Here is a tiny trained network, its code and every weight. The questions are about switching its units off for an input and a class, where a switched-off unit gives its printed mean instead of its output.

import numpy as np


def w(rows, s, z=0):
    codes = np.array(rows[::2]) - 128.0
    scale = np.full(codes.shape[1], s)
    scale[-1] = z or s
    return codes * scale


def f(y):
    return y / 2 * (1 + np.tanh(0.7978845608 * (y + 0.044715 * y**3)))


def log_softmax(a):
    a = a - a.max(-1, keepdims=True)
    return a - np.log(np.exp(a).sum(-1, keepdims=True))


def net(x, mask):
    res = np.array(x, float).reshape(1, 7) / 4 @ E
    y = f(res @ A[0][:, :-1].T + A[0][:, -1])
    res = res + np.where(mask, y, B[0][:, -1]) @ B[0][:, :-1]
    return log_softmax(res[-1] @ U[:, :-1].T + U[:, -1])


A, B = {}, {}
E = w([
[202,102,234],'x0',
[129,125,128],'x1',
[127,123,129],'x2',
[126,129,129],'x3',
[130,1,123],'x4',
[234,137,68],'x5',
[130,127,129],'x6',
],0.0084)
A[0] = w([
[109,103,84,91],'N0',
[89,152,164,16],'N1',
[154,116,184,64],'N2',
[175,185,98,26],'N3',
[130,44,100,145],'N4',
[74,108,163,163],'N5',
[61,113,73,120],'N6',
[157,111,180,52],'N7',
[110,138,33,62],'N8',
[167,135,110,59],'N9',
[154,22,150,1],'N10',
[124,37,77,149],'N11',
[84,116,107,14],'N12',
[197,184,185,95],'N13',
[230,124,57,136],'N14',
[143,138,151,28],'N15',
[129,168,127,46],'N16',
[81,128,63,88],'N17',
[72,147,216,54],'N18',
[108,122,32,85],'N19',
[115,138,81,82],'N20',
[93,253,189,64],'N21',
[227,114,59,148],'N22',
[130,125,145,11],'N23',
[177,181,116,148],'N24',
[159,16,80,103],'N25',
[122,68,92,39],'N26',
[92,116,123,90],'N27',
[171,132,190,67],'N28',
[118,132,96,30],'N29',
[132,152,134,16],'N30',
],0.013,0.0054)
B[0] = w([
[108,179,153,144],'N0',
[112,32,61,133],'N1',
[216,52,82,160],'N2',
[59,136,101,165],'N3',
[103,235,92,201],'N4',
[116,91,194,176],'N5',
[185,88,175,188],'N6',
[190,98,52,157],'N7',
[206,68,109,199],'N8',
[108,50,109,135],'N9',
[123,160,53,193],'N10',
[113,203,109,212],'N11',
[121,102,137,125],'N12',
[169,96,37,200],'N13',
[64,71,254,254],'N14',
[157,35,25,116],'N15',
[129,98,35,131],'N16',
[234,76,129,182],'N17',
[77,52,143,181],'N18',
[199,39,120,202],'N19',
[174,75,80,151],'N20',
[103,168,80,229],'N21',
[73,102,236,255],'N22',
[124,48,67,110],'N23',
[48,173,116,194],'N24',
[95,156,67,227],'N25',
[112,200,66,145],'N26',
[146,62,133,129],'N27',
[210,46,60,173],'N28',
[153,67,26,122],'N29',
[123,52,28,113],'N30',
],0.0077)
U = w([
[228,43,107,2],'0',
[3,72,239,118],'1',
[57,221,79,113],'2',
[103,154,209,231],'3',
[120,166,218,227],'4',
],0.0075,0.0041)

Each question gives the input, the list of numbers given to net, and the class t.
The units are the neurons (one row each of A and B). Each row of codes is followed by its name. A weight is (code - 128) times the scale printed after its matrix; where a second scale follows, it is the last column's (A, B and U).
mask holds one flag per neuron, in row order. A switched-off neuron (its flag False) gives its mean, the last column of its row in B, instead of its output. The means were averaged over made-up inputs and are rounded, as every weight is.
A unit's drop is (log p(t) with every unit on - log p(t) with that unit switched off) / (log p(t) with every unit on - log p(t) with every unit switched off).
The circuit of an input: a set's keep is (log p(t) with only the set's units on - log p(t) with every unit switched off) / (log p(t) with every unit on - log p(t) with every unit switched off). Starting from the 12 units with the biggest drops (on a tie, the unit counted first), units are removed one at a time, each time the one whose removal leaves the highest keep (on an exact tie, the one counted first), for as long as the keep stays at least 0.8.
units of the circuit, in order: the units of the circuit, biggest drop first
unit that matters most: the unit with the biggest drop
k most important neurons: the k neurons with the biggest drops, biggest first
drop when u is switched off: that unit's drop, to one decimal
input [-7,3,8,-1,1,-7,2], class 0: units of the circuit, in order	N17, N14, N6
input [0,-1,7,4,-6,-2,5], class 2: units of the circuit, in order	N14, N21
input [-2,-1,-8,-5,6,-5,-6], class 2: units of the circuit, in order	N14, N4
input [-2,-3,3,-6,-7,8,8], class 1: units of the circuit, in order	N14, N22
input [-6,-6,7,-8,8,-4,2], class 2: 2 most important neurons	N4, N11
input [4,-3,1,1,-8,-7,7], class 2: unit that matters most	N21
input [6,3,7,-7,-8,5,7], class 2: 4 most important neurons	N24, N13, N21, N3
input [2,6,6,-1,-6,6,3], class 1: units of the circuit, in order	N14, N22, N3
input [6,5,-4,-6,-3,7,-3], class 1: 3 most important neurons	N14, N22, N24
input [-8,-6,3,-4,-3,7,3], class 0: 3 most important neurons	N8, N19, N17
input [-1,-6,-4,0,-3,8,5], class 1: drop when N14 is switched off	0.1
input [8,0,-6,1,0,-8,-4], class 0: drop when N2 is switched off	0.2
input [5,-1,7,1,-4,-1,5], class 0: drop when N6 is switched off	-0.1
input [-5,-8,-6,5,-5,8,8], class 1: unit that matters most	N14
